Here is a tiny trained network, its code and every weight. The questions are about switching its units off for an input and a class, where a switched-off unit gives its printed mean instead of its output.

import numpy as np


def w(rows, s, z=0):
    codes = np.array(rows[::2]) - 128.0
    scale = np.full(codes.shape[1], s)
    scale[-1] = z or s
    return codes * scale


def f(y):
    return y / 2 * (1 + np.tanh(0.7978845608 * (y + 0.044715 * y**3)))


def log_softmax(a):
    a = a - a.max(-1, keepdims=True)
    return a - np.log(np.exp(a).sum(-1, keepdims=True))


def net(x, mask):
    res = np.array(x, float).reshape(1, 2) / 4 @ E
    y = f(res @ A[0][:, :-1].T + A[0][:, -1])
    res = res + np.where(mask, y, B[0][:, -1]) @ B[0][:, :-1]
    return log_softmax(res[-1] @ U[:, :-1].T + U[:, -1])


A, B = {}, {}
E = w([
[185,138,52,53,183,203,208,248,72,162,117,63],'x0',
[205,79,224,166,134,178,106,42,44,109,19,90],'x1',
],0.013)
A[0] = w([
[123,166,63,95,216,144,188,194,139,183,136,108,117],'neuron 1',
[135,75,219,195,117,66,62,91,121,87,46,129,185],'neuron 2',
[81,164,105,131,79,82,80,105,169,136,197,254,233],'neuron 3',
[195,83,119,103,191,255,204,124,74,145,79,37,75],'neuron 4',
[90,180,83,110,108,80,138,166,151,158,149,173,254],'neuron 5',
[128,188,41,39,157,140,179,192,178,170,197,116,160],'neuron 6',
[72,127,111,175,72,108,101,79,183,94,205,173,198],'neuron 7',
],0.0077,0.0054)
B[0] = w([
[115,130,111,106,110,98,93,104,163,95,177,112,221],'neuron 1',
[156,154,121,176,106,87,90,117,153,120,76,142,252],'neuron 2',
[72,122,161,127,176,119,156,159,138,164,145,156,220],'neuron 3',
[163,160,94,119,144,145,131,154,71,156,143,89,241],'neuron 4',
[81,14,135,57,109,139,141,101,167,96,248,135,203],'neuron 5',
[123,87,128,118,115,107,102,133,156,84,157,122,244],'neuron 6',
[118,125,167,171,180,151,158,149,71,165,142,172,212],'neuron 7',
],0.014,0.018)
U = w([
[56,70,173,117,205,162,255,137,130,172,128,193,204],'0',
[162,164,156,192,60,61,46,63,148,114,51,166,210],'1',
[122,69,96,46,19,87,71,115,165,37,130,94,69],'2',
[197,191,102,111,218,200,149,201,31,217,109,74,4],'3',
],0.0089,0.0031)

Each question gives the input, the list of numbers given to net, and the class t.
The units are the neurons (one row each of A and B). Each row of codes is followed by its name. A weight is (code - 128) times the scale printed after its matrix; where a second scale follows, it is the last column's (A, B and U).
mask holds one flag per neuron, in row order. A switched-off neuron (its flag False) gives its mean, the last column of its row in B, instead of its output. The means were averaged over made-up inputs and are rounded, as every weight is.
A unit's drop is (log p(t) with every unit on - log p(t) with that unit switched off) / (log p(t) with every unit on - log p(t) with every unit switched off).
The circuit of an input: a set's keep is (log p(t) with only the set's units on - log p(t) with every unit switched off) / (log p(t) with every unit on - log p(t) with every unit switched off). Starting from all 7 units, units are removed one at a time, each time the one whose removal leaves the highest keep (on an exact tie, the one counted first), for as long as the keep stays at least 0.8.
units of the circuit, in order: the units of the circuit, biggest drop first
k most important neurons: the k neurons with the biggest drops, biggest first
drop when u is switched off: that unit's drop, to one decimal
input [2,6], class 3: units of the circuit, in order => neuron 4
input [0,1], class 1: 2 most important neurons => neuron 4; neuron 5
input [0,3], class 1: 2 most important neurons => neuron 7; neuron 5
input [4,0], class 2: 4 most important neurons => neuron 7; neuron 1; neuron 3; neuron 6
input [5,0], class 2: 3 most important neurons => neuron 7; neuron 1; neuron 6
input [-1,1], class 1: 4 most important neurons => neuron 4; neuron 5; neuron 3; neuron 7
input [2,1], class 3: 2 most important neurons => neuron 5; neuron 6
input [4,1], class 3: 2 most important neurons => neuron 5; neuron 4
input [-6,0], class 0: 2 most important neurons => neuron 3; neuron 7
input [7,-1], class 2: drop when neuron 6 is switched off => 0.0
input [2,7], class 3: drop when neuron 4 is switched off => 1.2
input [1,2], class 3: drop when neuron 1 is switched off => 0.1
input [1,1], class 3: drop when neuron 5 is switched off => 0.8
